Below are the code and all the weights of a small trained network. Each question names an input and a target symbol and asks about switching units off, where a switched-off unit gives its printed mean instead of its output.

import numpy as np


def w(rows, s, z=0):
    codes = np.array(rows[::2]) - 128.0
    scale = np.full(codes.shape[1], s)
    scale[-1] = z or s
    return codes * scale


def norm(h):
    return h / np.sqrt((h * h).mean(-1, keepdims=True) + 1e-5)


def f(y):
    return np.maximum(y, 0)


def softmax(a):
    e = np.exp(a - a.max(-1, keepdims=True))
    return e / e.sum(-1, keepdims=True)


def log_softmax(a):
    a = a - a.max(-1, keepdims=True)
    return a - np.log(np.exp(a).sum(-1, keepdims=True))


def net(x, mask):
    ids = ['ΞΦΩαβδεζλμπτψ'.index(c) for c in x.split()]
    T = len(ids)
    res = E[ids] + P[:T]
    q, k, v = (norm(res) @ M[0].T for M in (Q, K, V))
    z = softmax(np.where(np.tri(T) > 0, q @ k.T / 4**0.5, -1e9)) @ v
    res = res + np.where(mask[0], z, O[0][:, -1]) @ O[0][:, :-1]
    y = f(norm(res) @ A[0][:, :-1].T + A[0][:, -1])
    res = res + np.where(mask[1:17], y, B[0][:, -1]) @ B[0][:, :-1]
    return log_softmax(norm(res)[-1] @ U[:, :-1].T + U[:, -1])


Q, K, V, O, A, B = {}, {}, {}, {}, {}, {}
E = w([
[100,135,157,204,90,92,176,140,52,130,77,95],'Ξ',
[110,139,119,110,174,21,152,129,97,75,120,110],'Φ',
[153,144,194,99,172,111,117,95,101,46,64,116],'Ω',
[139,168,111,201,105,41,87,151,104,122,58,116],'α',
[197,75,169,193,152,137,111,135,202,103,82,82],'β',
[114,108,127,143,142,212,239,125,100,135,135,32],'δ',
[136,163,124,157,146,185,80,172,138,7,156,201],'ε',
[42,120,200,133,100,139,177,42,125,142,106,106],'ζ',
[75,54,50,121,176,111,147,73,78,126,170,206],'λ',
[159,136,169,136,155,234,98,132,66,226,135,109],'μ',
[133,2,148,126,139,112,131,92,95,172,87,192],'π',
[144,129,131,59,79,110,144,43,235,170,120,111],'τ',
[97,74,127,75,30,125,153,148,177,99,73,116],'ψ',
],0.02)
P = w([
[109,58,178,166,188,76,110,170,188,121,178,76],'0',
[124,163,236,95,78,74,134,152,85,134,212,132],'1',
[87,98,94,187,111,70,28,69,55,89,198,18],'2',
[102,107,144,136,188,130,122,153,180,143,122,104],'3',
[145,167,185,112,90,132,139,115,82,128,154,166],'4',
[101,141,37,175,99,108,44,56,68,111,150,74],'5',
[91,135,106,128,192,177,114,146,182,155,92,137],'6',
[149,179,148,121,94,167,150,100,90,136,115,202],'7',
[109,165,8,169,96,151,73,53,71,140,117,113],'8',
[90,170,79,119,181,200,107,145,184,163,76,149],'9',
[139,173,174,107,95,153,139,116,83,139,141,171],'10',
],0.016)
Q[0] = w([
[190,172,159,108,84,97,115,106,135,181,72,168],'h1',
[128,187,195,98,151,95,237,233,164,158,113,169],'h1',
[146,190,116,164,208,108,191,90,123,122,48,171],'h1',
[83,105,49,185,49,183,54,21,102,63,59,5],'h1',
],0.012)
K[0] = w([
[180,144,143,159,126,94,110,107,124,130,96,97],'h1',
[108,148,201,168,161,29,155,162,81,86,193,35],'h1',
[161,208,88,142,212,87,166,115,98,107,93,146],'h1',
[90,145,69,133,84,249,156,88,162,166,11,194],'h1',
],0.013)
V[0] = w([
[185,139,129,103,198,107,90,66,111,255,95,154],'h1',
[195,56,134,101,134,141,101,206,53,143,122,106],'h1',
[93,77,128,123,116,133,60,168,108,101,122,224],'h1',
[88,208,169,199,200,163,121,160,90,147,192,117],'h1',
],0.0077)
O[0] = w([
[68,97,206,203,146,72,128,113,196,107,194,116,6],'h1',
[82,188,113,102,167,125,128,192,155,247,141,210,96],'h1',
[85,128,167,130,41,147,91,195,155,87,159,114,87],'h1',
[154,140,96,141,79,126,235,105,198,92,124,171,95],'h1',
],0.011,0.0021)
A[0] = w([
[112,214,136,113,86,97,179,132,56,109,86,165,88],'n1',
[144,153,110,204,166,60,191,138,192,69,133,158,149],'n2',
[157,99,156,134,72,99,88,185,135,91,101,199,89],'n3',
[148,48,197,115,206,98,162,203,110,126,45,199,118],'n4',
[161,165,202,197,111,156,162,174,108,160,140,166,1],'n5',
[141,126,87,80,203,99,77,150,212,74,100,125,146],'n6',
[20,152,90,115,90,70,144,111,47,108,97,143,93],'n7',
[97,129,78,89,172,126,126,154,222,113,94,21,127],'n8',
[153,193,206,82,152,119,91,183,182,130,20,120,111],'n9',
[158,144,93,229,144,124,132,81,111,146,181,67,66],'n10',
[142,86,25,160,227,140,173,214,164,101,99,124,43],'n11',
[109,92,53,109,121,152,132,231,154,81,94,98,9],'n12',
[137,146,191,91,155,189,204,169,148,129,131,123,90],'n13',
[108,154,113,144,164,149,184,250,150,165,38,81,61],'n14',
[74,125,82,194,222,84,92,128,143,145,141,107,71],'n15',
[142,141,124,121,97,159,143,51,81,187,219,160,124],'n16',
],0.013,0.0084)
B[0] = w([
[35,128,119,107,173,105,111,129,169,136,130,94,229],'n1',
[159,182,119,107,102,115,91,147,82,153,193,81,254],'n2',
[115,94,135,124,181,129,179,110,136,174,121,186,181],'n3',
[172,104,208,131,118,73,197,125,121,37,64,119,240],'n4',
[143,52,18,102,106,149,123,110,62,83,70,127,166],'n5',
[184,87,74,145,113,157,168,137,153,205,112,88,226],'n6',
[178,74,116,127,146,190,108,177,160,146,138,152,231],'n7',
[81,130,98,117,134,196,50,140,105,96,83,223,230],'n8',
[122,112,70,157,77,141,113,51,161,141,196,135,240],'n9',
[152,118,141,69,167,78,175,116,170,123,143,183,191],'n10',
[72,97,109,156,125,117,2,132,98,183,186,161,195],'n11',
[79,177,107,191,151,72,142,98,143,146,106,97,162],'n12',
[138,86,162,133,172,201,129,105,71,118,116,136,188],'n13',
[136,219,108,122,178,144,162,147,210,71,149,136,194],'n14',
[59,165,159,115,92,189,166,95,139,119,93,108,208],'n15',
[132,182,104,191,73,119,70,164,152,128,148,111,197],'n16',
],0.014,0.0088)
U = w([
[166,141,142,95,191,90,104,178,192,100,138,104,174],'Ξ',
[162,139,139,123,100,140,56,155,40,146,72,114,188],'Φ',
[221,68,61,131,88,118,169,115,145,78,162,86,88],'Ω',
[140,206,133,111,47,82,139,103,147,137,160,129,179],'α',
[169,63,136,166,113,136,54,184,222,43,173,195,35],'β',
[120,142,141,98,186,125,108,132,72,96,143,255,104],'δ',
[138,87,73,198,194,42,142,86,107,231,150,136,134],'ε',
[72,126,149,137,175,78,78,14,107,86,128,111,84],'ζ',
[39,110,194,188,107,149,108,141,144,134,128,91,101],'λ',
[186,144,155,148,182,204,182,151,155,168,116,74,137],'μ',
[154,135,188,161,131,84,131,170,137,150,57,185,255],'π',
[171,82,168,36,138,183,152,115,204,248,86,161,85],'τ',
[78,118,30,176,112,94,145,164,163,61,43,90,53],'ψ',
],0.0098,0.0067)

Each question gives the input, a string of symbols that net reads in full, and the target symbol t.
The units are the heads (4 rows each of Q, K, V and O) and the neurons (one row each of A and B). Each row of codes is followed by its name. A weight is (code - 128) times the scale printed after its matrix; where a second scale follows, it is the last column's (O, A, B and U).
mask holds one flag per unit, heads first, then neurons. A switched-off unit (its flag False) gives its mean, the last column of its rows in O or B, instead of its output. The means were averaged over made-up inputs and are rounded, as every weight is.
A unit's drop is (log p(t) with every unit on - log p(t) with that unit switched off) / (log p(t) with every unit on - log p(t) with every unit switched off).
The circuit of an input: a set's keep is (log p(t) with only the set's units on - log p(t) with every unit switched off) / (log p(t) with every unit on - log p(t) with every unit switched off). Starting from the 12 units with the biggest drops (on a tie, the unit counted first), units are removed one at a time, each time the one whose removal leaves the highest keep (on an exact tie, the one counted first), for as long as the keep stays at least 0.8.
units of the circuit, in order: the units of the circuit, biggest drop first
most important unit: the unit with the biggest drop
k most important neurons: the k neurons with the biggest drops, biggest first
drop when u is switched off: that unit's drop, to one decimal
input β π ψ Φ ψ β Φ ε β, target ψ: units of the circuit, in order	h1; n12
input β Φ μ, target α: units of the circuit, in order	n16; n10; h1; n15
input ψ Ξ π π Φ ψ τ Ξ, target ψ: 2 most important neurons	n1; n5
input α β ε Φ ε τ, target ζ: units of the circuit, in order	h1
input π π Φ β Ω, target ζ: 3 most important neurons	n1; n9; n6
input Φ δ Ω Ξ Φ ψ ζ Φ Ω, target Ω: units of the circuit, in order	h1; n8
input β Ω Ω Φ β λ, target β: units of the circuit, in order	n7; h1
input Ξ ε Ω, target ψ: units of the circuit, in order	h1; n1
input Φ ε Ξ μ Φ λ τ Ξ ε Ω, target Ω: units of the circuit, in order	n6; n9
input α τ δ, target ζ: units of the circuit, in order	h1; n6
input λ τ ψ Ω ζ Φ τ Ξ π, target ζ: 2 most important neurons	n6; n15
input β β Φ Ω π π ψ β μ α, target α: units of the circuit, in order	n2; h1
input Ω Φ Φ Ω δ μ μ μ, target Φ: units of the circuit, in order	n16; n5
input Φ β β β τ, target α: most important unit	n16
input β β ψ τ μ ε β ψ β Φ, target Φ: 2 most important neurons	n2; n8
input λ Φ Ξ, target β: 3 most important neurons	n7; n10; n6
input π λ ζ ε μ β β ε π μ β, target Ω: 2 most important neurons	n9; n5
input ε Φ ε ψ τ ε β ζ, target λ: 2 most important neurons	n1; n16
input Φ μ β β Φ, target Ξ: 2 most important neurons	n1; n7
input ψ τ α ε ψ β α α β Ω α, target ε: most important neuron	n3
input ε π α ζ, target ζ: 3 most important neurons	n6; n7; n4
input β Φ ψ τ Ω ψ τ λ β, target ζ: drop when h1 is switched off	1.2
input μ λ ε Φ β ψ δ ζ π δ Φ, target Ξ: drop when n1 is switched off	0.2
input ψ δ Φ Φ β Φ, target τ: drop when n15 is switched off	0.1
input ε Ξ β α α ψ ψ τ ε, target Φ: drop when n13 is switched off	0.0
